Here is a tiny trained network, its code and every weight. The questions are about switching its units off for an input and a class, where a switched-off unit gives its printed mean instead of its output.

import numpy as np


def w(rows, s, z=0):
    codes = np.array(rows[::2]) - 128.0
    scale = np.full(codes.shape[1], s)
    scale[-1] = z or s
    return codes * scale


def norm(h):
    return h / np.sqrt((h * h).mean(-1, keepdims=True) + 1e-5)


def f(y):
    return np.maximum(y, 0)


def log_softmax(a):
    a = a - a.max(-1, keepdims=True)
    return a - np.log(np.exp(a).sum(-1, keepdims=True))


def net(x, mask):
    res = np.array(x, float).reshape(1, 2) / 4 @ E
    u = 0
    for l in range(4):
        y = f(norm(res) @ A[l][:, :-1].T + A[l][:, -1])
        res = res + np.where(mask[u : u + 6], y, B[l][:, -1]) @ B[l][:, :-1]
        u += 6
    return log_softmax(norm(res)[-1] @ U[:, :-1].T + U[:, -1])


A, B = {}, {}
E = w([
[66,177,91,6,17,39,56],'x0',
[30,166,8,239,174,56,63],'x1',
],0.013)
A[0] = w([
[186,141,123,177,175,151,185,93],'0.n0',
[166,106,165,108,85,150,159,254],'0.n1',
[142,254,198,151,64,178,190,159],'0.n2',
[157,108,64,85,99,37,73,179],'0.n3',
[115,156,76,149,166,84,101,246],'0.n4',
[113,159,137,46,75,114,119,157],'0.n5',
],0.0058,0.0039)
B[0] = w([
[83,6,134,105,137,185,53,195],'0.n0',
[24,164,162,177,117,160,99,238],'0.n1',
[70,118,163,165,104,129,106,189],'0.n2',
[85,63,157,131,147,147,77,228],'0.n3',
[44,127,224,154,80,189,112,255],'0.n4',
[162,37,109,131,169,137,99,217],'0.n5',
],0.014,0.0056)
A[1] = w([
[128,168,72,3,47,47,93,18],'1.n0',
[93,195,47,164,135,66,121,12],'1.n1',
[164,127,200,47,65,138,145,30],'1.n2',
[66,108,145,94,93,141,82,195],'1.n3',
[85,148,40,165,138,76,88,2],'1.n4',
[174,149,177,22,84,166,169,29],'1.n5',
],0.029,0.0027)
B[1] = w([
[139,3,148,57,170,54,54,163],'1.n0',
[61,159,130,176,119,169,158,151],'1.n1',
[64,185,136,160,104,149,133,174],'1.n2',
[152,153,88,106,142,73,133,251],'1.n3',
[115,171,157,129,49,174,154,173],'1.n4',
[100,171,127,169,57,185,158,161],'1.n5',
],0.027,0.032)
A[2] = w([
[180,102,176,168,105,160,145,254],'2.n0',
[236,76,137,232,248,234,223,62],'2.n1',
[108,101,138,107,182,153,112,92],'2.n2',
[253,202,73,138,199,93,229,131],'2.n3',
[20,182,162,152,72,163,130,68],'2.n4',
[190,81,72,127,83,164,128,143],'2.n5',
],0.03,0.0014)
B[2] = w([
[97,144,72,100,112,61,117,147],'2.n0',
[108,78,149,25,111,4,67,181],'2.n1',
[88,101,143,129,72,156,109,143],'2.n2',
[158,53,48,128,153,168,211,167],'2.n3',
[154,177,175,190,138,207,122,253],'2.n4',
[137,86,103,160,116,126,165,129],'2.n5',
],0.033,0.037)
A[3] = w([
[129,101,152,60,158,27,66,23],'3.n0',
[207,39,162,121,153,105,108,152],'3.n1',
[106,27,166,40,124,24,71,54],'3.n2',
[118,61,147,53,130,39,86,184],'3.n3',
[87,36,93,45,118,65,101,109],'3.n4',
[2,91,136,135,121,48,169,2],'3.n5',
],0.021,0.0018)
B[3] = w([
[36,28,132,38,73,34,156,220],'3.n0',
[207,171,125,168,104,141,106,168],'3.n1',
[108,78,146,68,125,5,66,251],'3.n2',
[122,79,205,97,178,110,44,227],'3.n3',
[129,200,224,149,184,93,106,236],'3.n4',
[241,132,129,117,157,133,93,173],'3.n5',
],0.015,0.023)
U = w([
[81,249,212,205,102,246,84,231],'0',
[80,92,194,44,153,28,35,138],'1',
[149,90,32,123,191,165,215,2],'2',
],0.011,0.00098)

Each question gives the input, the list of numbers given to net, and the class t.
The units are the neurons (one row each of A and B). Each row of codes is followed by its name. A weight is (code - 128) times the scale printed after its matrix; where a second scale follows, it is the last column's (A, B and U).
mask holds one flag per neuron, layer by layer. A switched-off neuron (its flag False) gives its mean, the last column of its row in B, instead of its output. The means were averaged over made-up inputs and are rounded, as every weight is.
A unit's drop is (log p(t) with every unit on - log p(t) with that unit switched off) / (log p(t) with every unit on - log p(t) with every unit switched off).
The circuit of an input: a set's keep is (log p(t) with only the set's units on - log p(t) with every unit switched off) / (log p(t) with every unit on - log p(t) with every unit switched off). Starting from the 12 units with the biggest drops (on a tie, the unit counted first), units are removed one at a time, each time the one whose removal leaves the highest keep (on an exact tie, the one counted first), for as long as the keep stays at least 0.8.
circuit, biggest first: the units of the circuit, biggest drop first
k most important neurons: the k neurons with the biggest drops, biggest first
top k neurons in layer l: the k neurons of layer l with the biggest drops, biggest first
drop when u is switched off: that unit's drop, to one decimal
input [-6,-6], class 0: circuit, biggest first : (2.n4)
input [-3,2], class 2: 4 most important neurons : (1.n0; 0.n0; 1.n2; 0.n5)
input [7,7], class 0: 3 most important neurons : (1.n4; 1.n1; 2.n1)
input [-2,3], class 2: 3 most important neurons : (1.n0; 0.n4; 1.n2)
input [-3,-3], class 2: 4 most important neurons : (1.n0; 0.n1; 1.n4; 1.n2)
input [-3,-1], class 2: 2 most important neurons : (1.n0; 0.n0)
input [-2,-3], class 2: 3 most important neurons : (1.n0; 0.n1; 1.n4)
input [2,1], class 2: top 2 neurons in layer 1 : (1.n0; 1.n3)
input [-4,4], class 0: 3 most important neurons : (1.n3; 1.n0; 0.n5)
input [-3,0], class 2: 2 most important neurons : (1.n0; 0.n0)
input [-7,-7], class 0: 3 most important neurons : (2.n4; 0.n5; 1.n2)
input [2,-3], class 2: 3 most important neurons : (1.n3; 0.n1; 1.n0)
input [3,2], class 2: 3 most important neurons : (1.n3; 1.n0; 2.n3)
input [1,-2], class 2: 2 most important neurons : (2.n3; 1.n0)
input [0,4], class 0: most important neuron : (0.n0)
input [-1,-1], class 2: 2 most important neurons : (1.n0; 2.n3)
input [-8,-8], class 0: drop when 1.n2 is switched off : 1.6
input [-4,5], class 0: drop when 1.n3 is switched off : 0.2
input [1,1], class 2: drop when 2.n3 is switched off : 0.6
input [3,-4], class 0: drop when 1.n2 is switched off : 1.0
